Below are the code and all the weights of a small trained network. Each question names an input and a class and asks about switching units off, where a switched-off unit gives its printed mean instead of its output.

import numpy as np


def w(rows, s, z=0):
    codes = np.array(rows[::2]) - 128.0
    scale = np.full(codes.shape[1], s)
    scale[-1] = z or s
    return codes * scale


def norm(h):
    return h / np.sqrt((h * h).mean(-1, keepdims=True) + 1e-5)


def f(y):
    return y / 2 * (1 + np.tanh(0.7978845608 * (y + 0.044715 * y**3)))


def log_softmax(a):
    a = a - a.max(-1, keepdims=True)
    return a - np.log(np.exp(a).sum(-1, keepdims=True))


def net(x, mask):
    res = np.array(x, float).reshape(1, 3) / 4 @ E
    u = 0
    for l in range(3):
        y = f(norm(res) @ A[l][:, :-1].T + A[l][:, -1])
        res = res + np.where(mask[u : u + 4], y, B[l][:, -1]) @ B[l][:, :-1]
        u += 4
    return log_softmax(norm(res)[-1] @ U[:, :-1].T + U[:, -1])


A, B = {}, {}
E = w([
[98,33,184,204,170,93,219,121,161,3],'x0',
[83,54,149,111,37,95,203,121,196,165],'x1',
[127,197,111,199,153,121,35,130,195,85],'x2',
],0.004)
A[0] = w([
[132,147,115,73,32,122,118,130,128,252,101],'0.n0',
[138,182,131,148,197,124,25,127,100,97,148],'0.n1',
[113,151,123,170,143,119,90,114,171,86,3],'0.n2',
[121,183,125,180,143,123,29,132,212,85,28],'0.n3',
],0.012,0.0033)
B[0] = w([
[89,103,142,57,117,160,115,127,212,217,251],'0.n0',
[56,173,94,196,91,119,145,59,19,42,250],'0.n1',
[230,65,211,133,194,163,113,182,169,138,181],'0.n2',
[255,107,141,154,198,59,59,220,190,137,237],'0.n3',
],0.0079,0.011)
A[1] = w([
[77,218,61,160,112,117,36,117,178,147,3],'1.n0',
[102,118,120,200,100,93,148,138,221,92,110],'1.n1',
[145,216,99,189,142,153,90,127,175,66,50],'1.n2',
[114,166,145,140,139,200,116,120,250,116,69],'1.n3',
],0.013,0.0021)
B[1] = w([
[112,86,255,209,46,144,55,23,56,79,205],'1.n0',
[157,107,126,135,116,83,129,124,109,100,235],'1.n1',
[105,145,99,44,164,182,175,153,205,226,254],'1.n2',
[105,119,110,113,149,149,182,122,99,92,230],'1.n3',
],0.0089,0.0066)
A[2] = w([
[141,148,131,97,175,139,110,123,74,189,29],'2.n0',
[110,93,125,171,89,107,156,130,149,33,8],'2.n1',
[191,176,57,45,103,108,141,143,11,151,38],'2.n2',
[89,251,42,148,157,162,171,128,73,70,21],'2.n3',
],0.013,0.0012)
B[2] = w([
[103,130,112,142,74,126,179,171,129,113,164],'2.n0',
[146,154,98,81,103,59,138,82,125,107,253],'2.n1',
[119,192,145,166,92,162,112,189,149,96,149],'2.n2',
[71,77,1,172,234,164,212,131,53,176,252],'2.n3',
],0.009,0.0057)
U = w([
[87,153,192,168,65,160,31,50,94,131,115],'0',
[62,98,139,5,81,173,139,130,213,220,160],'1',
[68,147,43,200,179,162,155,120,52,128,168],'2',
[106,188,136,139,55,159,161,220,139,93,5],'3',
[150,106,103,61,86,2,191,71,131,64,150],'4',
[248,128,144,167,208,80,72,209,205,111,180],'5',
],0.0088,0.0029)

Each question gives the input, the list of numbers given to net, and the class t.
The units are the neurons (one row each of A and B). Each row of codes is followed by its name. A weight is (code - 128) times the scale printed after its matrix; where a second scale follows, it is the last column's (A, B and U).
mask holds one flag per neuron, layer by layer. A switched-off neuron (its flag False) gives its mean, the last column of its row in B, instead of its output. The means were averaged over made-up inputs and are rounded, as every weight is.
A unit's drop is (log p(t) with every unit on - log p(t) with that unit switched off) / (log p(t) with every unit on - log p(t) with every unit switched off).
The circuit of an input: a set's keep is (log p(t) with only the set's units on - log p(t) with every unit switched off) / (log p(t) with every unit on - log p(t) with every unit switched off). Starting from all 12 units, units are removed one at a time, each time the one whose removal leaves the highest keep (on an exact tie, the one counted first), for as long as the keep stays at least 0.8.
units of the circuit, in order: the units of the circuit, biggest drop first
unit that matters most: the unit with the biggest drop
top k neurons: the k neurons with the biggest drops, biggest first
top k neurons in layer l: the k neurons of layer l with the biggest drops, biggest first
drop of u: that unit's drop, to one decimal
input [-7,-8,-8], class 0: units of the circuit, in order -> 1.n0; 0.n2
input [-8,4,6], class 0: units of the circuit, in order -> 1.n0
input [1,1,-4], class 1: units of the circuit, in order -> 0.n1; 0.n3
input [-1,-3,-4], class 3: top 3 neurons -> 0.n1; 1.n0; 1.n2
input [-3,-3,-5], class 1: top 2 neurons -> 0.n0; 0.n1
input [-4,8,8], class 5: top 2 neurons -> 0.n3; 1.n2
input [-8,-7,6], class 0: top 2 neurons -> 1.n0; 0.n1
input [6,-3,-4], class 4: top 4 neurons -> 0.n1; 0.n3; 0.n0; 1.n2
input [-2,-3,-5], class 1: top 2 neurons -> 0.n1; 0.n0
input [-7,-7,-4], class 0: top 2 neurons -> 1.n0; 0.n0
input [6,-1,-1], class 4: top 2 neurons in layer 0 -> 0.n1; 0.n3
input [-6,-4,7], class 0: top 2 neurons in layer 0 -> 0.n1; 0.n3
input [2,-2,-7], class 3: top 2 neurons in layer 1 -> 1.n0; 1.n3
input [-7,1,3], class 0: unit that matters most -> 1.n0
input [-5,-1,2], class 0: drop of 1.n0 -> 0.9
input [-5,-4,2], class 0: drop of 1.n0 -> 1.7
input [2,-1,1], class 5: drop of 0.n1 -> 0.0
